[[127 127 130 130 131 128 128 127 128]
 [135 146 124 122 112 137 140 136 125]
 [121 121 116 118 126 120 117 131 129]
 [131 134 132 133 129 132 133 127 127]
 [128 125 130 132 133 127 126 124 129]
 [132 135 130 130 124 133 135 129 126]
 [135 148 121 120 106 136 141 137 124]
 [127 126 128 128 130 128 126 126 129]
 [136 147 126 128 113 139 144 133 124]
 [124 117 129 130 136 123 121 126 131]] → 131

[[125 130 131 125 114 123 130 125 126 150 128 126 127 138 131 126]
 [135 119 130 137 129 125 124 109 124 104 126 127 129 124 110 135]
 [131 126 127 130 131 125 120 126 127 105 129 127 129 127 121 115]
 [130 128 127 128 136 137 128 136 130 141 134 125 130 126 127 133]
 [125 127 130 129 128 116 122 127 126 117 129 125 126 130 139 123]
 [128 131 127 132 134 132 123 116 130 130 125 136 127 135 124 125]
 [127 124 126 133 135 141 136 129 125 131 130 126 127 129 122 121]
 [133 120 123 129 133 143 133 125 128 133 128 125 127 127 128 129]] → 129

[[138 141 139 114 134 110 121 138 137 135 139 115]
 [124 112 136 139 118 141 124 134 121 140 121 142]
 [121 112 124 140 120 144 129 121 121 140 117 141]
 [106 127 119 140 134 144 120 109 116 131 115 143]
 [137 115 132 134 124 125 143 130 123 129 131 118]
 [122 114 144 130 132 128 124 141 120 146 125 128]
 [112 134 129 132 129 142 114 124 125 137 123 142]
 [116 140 136 116 152 112 117 127 125 130 126 122]
 [119 135 140 118 137 115 119 136 130 138 132 128]
 [143 122 125 132 109 137 134 134 140 122 133 133]] → 133

[[135 116 123 135 131 141 140 142 116 138 142 123 122 120 136]
 [131 140 129 133 133 108 111 129 143 124 125 146 146 141 138]
 [118 137 135 131 119 112 117 115 138 126 112 141 134 138 134]
 [116 139 154 111 114 128 141 110 136 119 110 120 114 134 112]
 [142 133 141 118 143 113 121 131 138 116 126 131 134 135 121]
 [136 134 123 143 137 107 110 141 136 133 133 145 146 141 149]
 [115 142 118 133 114 144 124 116 134 139 119 129 123 139 130]
 [119 127 137 140 116 126 131 121 128 138 118 141 130 134 150]
 [114 140 114 129 116 139 113 114 131 133 119 125 121 139 123]
 [137 132 117 115 142 128 121 136 133 115 140 120 129 129 105]] → 105

[[134 122 131 103 107 134]
 [117 100 157 118  99 145]
 [119 113 150 126 124 143]
 [148 140 116 123 132 122]
 [139 137 108 119 121 119]
 [145 130 125 122 114 121]
 [132 136 100 111 122 118]
 [112 126 128 132 141 135]] → 135

[[119 119 150 122 122 127 142 139]
 [137 134 127 110 117 126 144 122]
 [121 114 128 136 120 154 133 139]
 [ 99 114 123 133 124 129 140 122]
 [138 111 122 125 120 136 114 124]
 [123 148 135 142 131 134 135 153]
 [131 116 109 128 143 139 126 149]
 [112 112 131 127 117 130 138 121]] → 121

[[135 115 131 120 131 112]
 [127 130 117 131 122 127]
 [132 123 114 127 122 120]
 [130 139 127 138 127 132]
 [120 123 113 124 119 127]
 [132 116 129 119 130 116]
 [129 138 124 137 126 135]
 [124 127 116 128 120 124]
 [115 126 114 122 121 152]
 [117 129 129 125 128 145]
 [131 138 151 136 139 128]] → 128

[[117 138 128 124 140 130 131 122 128 116 135 117 127 131 135]
 [120 137 130 128 142 125 127 134 119 125 135 128 143 134 114]
 [122 124 126 139 136 129 130 140 135 124 122 118 137 118 123]
 [126 137 105 125 122 115 125 114 117 131 137 132 120 128 112]
 [115 134 125 121 140 133 131 113 132 121 134 123 134 138 124]] → 124
---
[[130 116 138 132 141 140]
 [124 137 123 121 138 126]
 [153 124 106 119 116 132]]
132

[[135 143 141 122 132 127]
 [155 139 128 129 138 127]]
122

[138 149 105 109 109 147]
109

[117 136 107 137 104 146]
137

[105 149 158 139 122 130]
139

[[138 119 122 134 146 113]
 [141 111 130 115 138 145]
 [106 141 139 123 130 128]]
134

[[129 117 111 113 138 135]
 [136 137 115 131 144 105]
 [144 118 132 133 124 130]]
113

[[119 130 125 140 127 133]
 [111 121 136 123 124 118]
 [105 120 135 123 122 125]]
140

[110 101 130 140 138 116]
140

[[134 141 137 131 134 133]
 [126 134 109 139 130 106]]
131
---
[[139 147 128 149 111 119]
 [115 103 103 124 136 120]] yields 119

[[128 127 125 126]
 [125 123 130 134]
 [104 126 134 111]] yields 134

[[131 105 124 127]
 [126 121 124 122]] yields 127

[[105 126 139 145]
 [ 99 122 142 148]
 [ 99 129 147 136]] yields 148

[[127  98 106 123 149 145 113]
 [141 156 127 106 141 122 136]] yields 113

[[151 141 120 124 127]
 [121 144 118 134 100]] yields 127
---
Q:
124  136  139  139  125  137
151  152  146  148  146  124
131  137  153  149  124  152
A: 151

Q:
112  120  118  133  135
113  118  124  137  140
132  149  143  112  126
A: 113

Q:
123  131  144  105  133  140  118
132  138  136  127  133  109  121
100  134  146  137  128  126  132
A: 132

Q:
119  135  130  117  133
122  150  126  117  134
123  130  125  117  128
A: 122

Q:
131  124  128  126  119  129  128
123  124  111  112  119  129  128
129  130  128  126  119  152  128
A: 123

Q:
133  141  133  142
105  116  143  111
111  114  125  121
A: 105
